Here is a tiny trained network, its code and every weight. The questions are about switching its units off for an input and a class, where a switched-off unit gives its printed mean instead of its output.

import numpy as np


def w(rows, s, z=0):
    codes = np.array(rows[::2]) - 128.0
    scale = np.full(codes.shape[1], s)
    scale[-1] = z or s
    return codes * scale


def f(y):
    return np.maximum(y, 0)


def log_softmax(a):
    a = a - a.max(-1, keepdims=True)
    return a - np.log(np.exp(a).sum(-1, keepdims=True))


def net(x, mask):
    res = np.array(x, float).reshape(1, 2) / 4 @ E
    y = f(res @ A[0][:, :-1].T + A[0][:, -1])
    res = res + np.where(mask, y, B[0][:, -1]) @ B[0][:, :-1]
    return log_softmax(res[-1] @ U[:, :-1].T + U[:, -1])


A, B = {}, {}
E = w([
[185,178,245,168,110,71,43,81,71,66,75],'x0',
[168,191,84,169,75,4,71,193,109,225,182],'x1',
],0.011)
A[0] = w([
[99,102,72,126,153,90,159,171,156,114,196,164],'N0',
[85,110,85,57,146,197,226,151,205,99,112,187],'N1',
[208,198,69,170,62,57,71,167,81,171,197,198],'N2',
[130,94,133,104,161,152,134,63,140,1,34,245],'N3',
[131,99,199,155,109,130,70,63,31,65,125,219],'N4',
[158,119,197,159,135,72,56,145,84,50,104,253],'N5',
],0.0073,0.0023)
B[0] = w([
[75,124,1,193,108,88,160,193,95,184,153,190],'N0',
[154,74,74,99,149,157,187,23,163,162,171,244],'N1',
[157,77,106,29,51,131,72,226,177,133,68,247],'N2',
[175,192,81,138,168,167,61,55,139,99,39,232],'N3',
[51,164,146,167,143,59,107,38,88,115,52,217],'N4',
[89,110,183,144,83,130,59,108,76,192,58,222],'N5',
],0.0079,0.014)
U = w([
[61,197,194,230,132,115,90,88,55,114,91,165],'0',
[46,98,79,188,139,133,192,128,125,124,227,164],'1',
[254,145,117,84,208,205,139,94,159,29,95,131],'2',
[137,155,195,206,155,121,162,143,121,115,165,3],'3',
[152,117,145,62,82,85,70,205,154,106,96,147],'4',
],0.0086,0.0042)

Each question gives the input, the list of numbers given to net, and the class t.
The units are the neurons (one row each of A and B). Each row of codes is followed by its name. A weight is (code - 128) times the scale printed after its matrix; where a second scale follows, it is the last column's (A, B and U).
mask holds one flag per neuron, in row order. A switched-off neuron (its flag False) gives its mean, the last column of its row in B, instead of its output. The means were averaged over made-up inputs and are rounded, as every weight is.
A unit's drop is (log p(t) with every unit on - log p(t) with that unit switched off) / (log p(t) with every unit on - log p(t) with every unit switched off).
The circuit of an input: a set's keep is (log p(t) with only the set's units on - log p(t) with every unit switched off) / (log p(t) with every unit on - log p(t) with every unit switched off). Starting from all 6 units, units are removed one at a time, each time the one whose removal leaves the highest keep (on an exact tie, the one counted first), for as long as the keep stays at least 0.8.
units of the circuit, in order: the units of the circuit, biggest drop first
unit that matters most: the unit with the biggest drop
top k neurons: the k neurons with the biggest drops, biggest first
drop of u: that unit's drop, to one decimal
input [-3,2], class 1: units of the circuit, in order	N3, N5
input [-4,3], class 1: unit that matters most	N0
input [-3,-1], class 1: units of the circuit, in order	N3, N2
input [-2,-1], class 1: units of the circuit, in order	N3, N2
input [2,-4], class 0: top 3 neurons	N2, N4, N1
input [7,4], class 4: top 2 neurons	N2, N3
input [4,-8], class 0: top 2 neurons	N4, N2
input [3,-6], class 0: drop of N2	0.7
input [5,7], class 4: drop of N2	2.3
input [8,7], class 4: drop of N2	4.1
